Here is a tiny trained network, its code and every weight. The questions are about switching its units off for an input and a target symbol, where a switched-off unit gives its printed mean instead of its output.

import numpy as np


def w(rows, s, z=0):
    codes = np.array(rows[::2]) - 128.0
    scale = np.full(codes.shape[1], s)
    scale[-1] = z or s
    return codes * scale


def f(y):
    return y / 2 * (1 + np.tanh(0.7978845608 * (y + 0.044715 * y**3)))


def softmax(a):
    e = np.exp(a - a.max(-1, keepdims=True))
    return e / e.sum(-1, keepdims=True)


def log_softmax(a):
    a = a - a.max(-1, keepdims=True)
    return a - np.log(np.exp(a).sum(-1, keepdims=True))


def net(x, mask):
    ids = ['γδζηθλξτψω'.index(c) for c in x.split()]
    T = len(ids)
    res = E[ids] + P[:T]
    u = 0
    for l in range(2):
        r = res
        for j in range(2):
            rows = slice(2 * j, 2 * j + 2)
            q, k, v = (r @ M[l][rows].T for M in (Q, K, V))
            z = softmax(np.where(np.tri(T) > 0, q @ k.T / 2**0.5, -1e9)) @ v
            o = O[l][rows]
            res = res + np.where(mask[u + j], z, o[:, -1]) @ o[:, :-1]
        u += 2
        y = f(res @ A[l][:, :-1].T + A[l][:, -1])
        res = res + np.where(mask[u : u + 16], y, B[l][:, -1]) @ B[l][:, :-1]
        u += 16
    return log_softmax(res[-1] @ U[:, :-1].T + U[:, -1])


Q, K, V, O, A, B = {}, {}, {}, {}, {}, {}
E = w([
[165,197,111,140,162,99,171,117,175],'γ',
[128,56,159,79,60,170,65,84,88],'δ',
[80,161,173,119,4,112,149,81,106],'ζ',
[166,102,165,177,78,123,149,118,125],'η',
[189,122,140,82,220,131,80,201,148],'θ',
[138,145,107,46,159,94,114,130,150],'λ',
[93,130,87,14,81,90,91,91,147],'ξ',
[161,108,62,75,152,149,128,58,151],'τ',
[136,216,103,112,129,115,103,52,162],'ψ',
[107,188,154,46,127,79,37,201,149],'ω',
],0.013)
P = w([
[206,183,74,113,76,179,151,200,209],'0',
[174,151,79,108,121,109,147,162,163],'1',
[44,87,111,161,155,104,145,112,182],'2',
[205,161,164,73,106,153,125,106,195],'3',
[179,177,31,157,106,98,127,153,57],'4',
[205,154,188,57,83,145,118,86,177],'5',
[83,105,131,159,168,24,81,78,106],'6',
[203,142,199,58,65,122,120,77,160],'7',
[173,127,76,168,111,7,109,131,15],'8',
[202,134,221,61,43,133,113,65,148],'9',
[99,249,115,79,84,119,42,47,59],'10',
],0.012)
Q[0] = w([
[40,108,40,197,158,142,151,182,15],'0.h1',
[9,61,183,165,153,186,160,138,229],'0.h1',
[191,137,179,78,102,123,139,112,191],'0.h2',
[182,135,106,104,112,98,144,137,62],'0.h2',
],0.012)
K[0] = w([
[75,172,11,86,214,115,118,155,212],'0.h1',
[174,169,121,63,90,201,144,157,220],'0.h1',
[163,110,212,126,96,123,151,114,57],'0.h2',
[95,121,161,187,149,86,92,88,107],'0.h2',
],0.012)
V[0] = w([
[166,1,100,132,133,189,38,168,105],'0.h1',
[69,167,90,31,140,166,7,69,141],'0.h1',
[89,130,235,60,162,150,188,101,193],'0.h2',
[116,57,142,170,148,12,120,91,168],'0.h2',
],0.0068)
O[0] = w([
[179,156,103,180,83,44,2,128,240,93],'0.h1',
[21,186,43,172,125,235,91,173,191,251],'0.h1',
[171,50,142,112,145,112,153,166,208,156],'0.h2',
[117,121,25,124,142,122,114,150,93,110],'0.h2',
],0.0078,0.003)
A[0] = w([
[83,127,123,181,26,57,190,135,157,153],'0.n1',
[125,111,133,50,118,151,104,96,145,66],'0.n2',
[140,108,171,122,166,180,119,137,138,100],'0.n3',
[149,79,212,108,171,122,169,123,47,3],'0.n4',
[170,91,96,103,155,47,115,133,187,166],'0.n5',
[165,154,78,166,72,151,160,250,92,172],'0.n6',
[114,127,44,99,83,88,139,145,108,118],'0.n7',
[87,62,91,125,139,94,111,146,79,87],'0.n8',
[109,164,142,117,179,128,79,186,104,147],'0.n9',
[115,49,130,147,148,111,97,192,48,209],'0.n10',
[130,138,44,176,144,51,152,156,78,66],'0.n11',
[123,129,160,113,94,165,151,58,151,85],'0.n12',
[149,98,103,125,180,166,129,2,139,117],'0.n13',
[186,136,147,150,99,59,107,82,184,169],'0.n14',
[158,168,97,132,179,198,121,79,121,104],'0.n15',
[149,157,218,138,179,143,126,141,106,125],'0.n16',
],0.0076,0.0054)
B[0] = w([
[123,29,138,87,144,190,6,91,80,178],'0.n1',
[89,126,181,188,158,165,111,169,143,189],'0.n2',
[159,165,154,127,94,48,116,187,171,122],'0.n3',
[79,197,123,142,142,165,101,122,183,143],'0.n4',
[172,69,156,188,121,101,20,139,101,215],'0.n5',
[161,153,79,87,235,213,114,146,78,185],'0.n6',
[236,254,144,82,138,146,62,58,94,201],'0.n7',
[203,80,77,102,154,80,212,133,125,138],'0.n8',
[109,100,154,164,201,136,176,107,38,152],'0.n9',
[51,204,91,23,176,165,185,102,70,152],'0.n10',
[189,185,20,154,135,132,84,239,187,165],'0.n11',
[147,163,178,83,145,98,124,250,176,175],'0.n12',
[128,170,169,191,39,49,180,77,106,153],'0.n13',
[147,77,172,224,79,154,73,212,52,253],'0.n14',
[167,154,167,215,61,100,191,97,218,146],'0.n15',
[81,158,65,73,115,12,157,133,145,136],'0.n16',
],0.0049,0.0058)
Q[1] = w([
[54,70,242,136,134,83,147,157,252],'1.h1',
[27,116,125,155,147,68,98,19,90],'1.h1',
[5,60,209,179,171,65,114,61,183],'1.h2',
[101,217,114,170,158,122,57,53,2],'1.h2',
],0.0077)
K[1] = w([
[217,159,195,70,78,243,144,172,175],'1.h1',
[207,230,2,130,140,113,140,166,112],'1.h1',
[225,177,105,90,118,189,128,163,155],'1.h2',
[112,129,16,159,174,85,110,95,76],'1.h2',
],0.0088)
V[1] = w([
[159,167,107,171,12,153,147,8,116],'1.h1',
[71,253,200,145,120,72,98,178,89],'1.h1',
[178,113,54,50,134,66,127,97,221],'1.h2',
[44,121,145,17,50,155,35,78,25],'1.h2',
],0.0081)
O[1] = w([
[125,194,112,117,49,195,175,223,72,164],'1.h1',
[78,162,194,165,214,134,139,131,93,151],'1.h1',
[131,110,5,123,129,181,152,98,142,150],'1.h2',
[95,77,150,116,159,122,126,229,192,255],'1.h2',
],0.012,0.007)
A[1] = w([
[142,169,183,162,137,7,127,164,97,133],'1.n1',
[109,112,150,87,141,1,62,124,146,207],'1.n2',
[97,166,116,104,68,134,146,184,102,112],'1.n3',
[80,168,77,44,66,172,145,152,153,48],'1.n4',
[178,148,107,157,134,78,192,93,138,53],'1.n5',
[120,143,49,177,123,134,89,71,108,48],'1.n6',
[143,191,187,52,120,115,74,82,138,150],'1.n7',
[57,179,108,139,170,227,115,129,210,52],'1.n8',
[133,120,117,132,214,175,159,44,134,192],'1.n9',
[147,138,141,67,162,133,215,65,57,60],'1.n10',
[128,182,118,68,106,85,161,105,151,137],'1.n11',
[167,102,219,153,121,75,80,149,136,3],'1.n12',
[91,139,110,182,122,189,85,156,172,128],'1.n13',
[183,109,136,187,125,150,50,94,52,34],'1.n14',
[172,66,147,79,141,115,63,140,166,71],'1.n15',
[73,125,118,104,136,163,80,168,45,165],'1.n16',
],0.0078,0.0055)
B[1] = w([
[147,105,99,87,87,155,125,128,117,211],'1.n1',
[174,132,168,172,112,181,153,140,109,255],'1.n2',
[159,123,149,158,207,153,123,43,137,229],'1.n3',
[140,106,111,195,172,89,151,127,128,245],'1.n4',
[122,98,63,112,143,87,109,173,95,137],'1.n5',
[207,147,135,97,118,124,158,104,185,179],'1.n6',
[103,51,97,166,140,101,165,171,137,204],'1.n7',
[125,97,128,135,103,79,132,129,1,238],'1.n8',
[84,166,157,69,161,126,53,90,112,192],'1.n9',
[110,179,146,166,62,15,103,200,189,156],'1.n10',
[118,108,132,119,179,149,143,160,158,152],'1.n11',
[97,152,37,105,131,122,127,65,112,236],'1.n12',
[91,122,99,114,175,94,124,139,177,242],'1.n13',
[105,132,129,133,176,71,163,155,189,169],'1.n14',
[127,186,113,175,115,115,158,99,105,225],'1.n15',
[155,156,141,139,75,123,163,103,176,242],'1.n16',
],0.0085,0.0087)
U = w([
[123,176,122,93,123,38,140,142,170,39],'γ',
[141,149,126,213,115,147,27,191,227,143],'δ',
[147,116,180,98,188,141,223,167,222,208],'ζ',
[227,75,144,116,77,100,94,140,37,253],'η',
[199,88,146,178,189,88,113,114,180,1],'θ',
[129,149,79,2,149,211,83,99,155,189],'λ',
[98,62,39,139,166,106,150,154,122,108],'ξ',
[172,149,83,141,143,201,165,103,179,46],'τ',
[108,212,137,199,138,153,163,126,105,44],'ψ',
[125,142,165,145,187,137,73,135,75,75],'ω',
],0.0046,0.0033)

Each question gives the input, a string of symbols that net reads in full, and the target symbol t.
The units are the heads (2 rows each of Q, K, V and O) and the neurons (one row each of A and B). Each row of codes is followed by its name. A weight is (code - 128) times the scale printed after its matrix; where a second scale follows, it is the last column's (O, A, B and U).
mask holds one flag per unit, layer by layer, with each layer's heads first. A switched-off unit (its flag False) gives its mean, the last column of its rows in O or B, instead of its output. The means were averaged over made-up inputs and are rounded, as every weight is.
A unit's drop is (log p(t) with every unit on - log p(t) with that unit switched off) / (log p(t) with every unit on - log p(t) with every unit switched off).
The circuit of an input: a set's keep is (log p(t) with only the set's units on - log p(t) with every unit switched off) / (log p(t) with every unit on - log p(t) with every unit switched off). Starting from the 12 units with the biggest drops (on a tie, the unit counted first), units are removed one at a time, each time the one whose removal leaves the highest keep (on an exact tie, the one counted first), for as long as the keep stays at least 0.8.
units of the circuit, in order: the units of the circuit, biggest drop first
k most important neurons: the k neurons with the biggest drops, biggest first
k most important neurons of layer l: the k neurons of layer l with the biggest drops, biggest first
input η η ω ξ δ, target ω: units of the circuit, in order => 1.h1; 1.n9; 0.n6
input ξ τ η ω ξ δ ω ω ψ ω, target δ: units of the circuit, in order => 0.h1
input ξ λ η δ θ, target η: units of the circuit, in order => 0.h1; 1.h2
input τ λ ξ η λ, target ξ: units of the circuit, in order => 1.h2; 0.h1; 1.n8; 0.n14
input η ξ ζ τ λ τ η τ τ ω, target η: units of the circuit, in order => 0.h1; 1.n13
input γ ψ ψ γ ξ η δ, target ξ: 2 most important neurons of layer 0 => 0.n7; 0.n14
input θ ζ η ψ λ γ θ, target λ: 2 most important neurons of layer 0 => 0.n11; 0.n10
input δ θ ξ τ δ, target ξ: 2 most important neurons => 1.n8; 0.n1
input ψ ξ ζ, target ψ: units of the circuit, in order => 1.h1; 1.h2; 0.h2
input ω λ η ξ ζ, target η: units of the circuit, in order => 0.h1; 1.h2
input θ θ ξ ξ ω θ η ξ λ, target η: 2 most important neurons => 0.n11; 1.n1
input τ ζ τ η τ γ ζ ξ γ, target ζ: units of the circuit, in order => 1.h2; 0.h1; 0.n1; 0.n11
input θ τ θ τ, target τ: units of the circuit, in order => 1.h2; 0.h1
input ψ ξ ξ λ γ ξ λ η ξ, target λ: 3 most important neurons of layer 0 => 0.n14; 0.n7; 0.n8
input η ξ γ θ ξ θ δ η η γ, target η: units of the circuit, in order => 0.h1; 0.n14
input τ η ψ ξ ξ γ δ ω ξ γ, target δ: most important neuron => 0.n14
input ψ θ ξ ζ ω η η ξ ξ ω, target η: units of the circuit, in order => 0.h1; 1.n13; 0.n14
input ξ δ ξ, target ξ: 3 most important neurons => 1.n8; 0.n14; 1.n4
input ξ ξ ξ ξ γ ξ ξ, target γ: 2 most important neurons => 1.n10; 0.n11
input λ λ τ δ γ ζ γ, target γ: 2 most important neurons => 1.n10; 0.n11
input λ ψ ξ, target λ: 2 most important neurons => 1.n9; 0.n14
input δ ζ θ η ξ η ξ η ω, target ξ: 3 most important neurons => 0.n11; 1.n8; 0.n14
input η δ δ γ ω ξ, target δ: most important neuron => 0.n14
input ξ ω ξ η ζ, target ξ: 2 most important neurons => 1.n8; 0.n14
input ξ η λ, target ξ: 2 most important neurons => 1.n8; 0.n14
input ω θ λ η ζ ξ γ ζ γ ψ δ, target γ: 2 most important neurons => 1.n10; 0.n11
input ω ω λ ζ η, target λ: 2 most important neurons => 0.n14; 1.n9
input δ θ γ δ ξ, target γ: 2 most important neurons of layer 1 => 1.n10; 1.n2
input τ ζ λ, target τ: 2 most important neurons => 0.n15; 1.n6
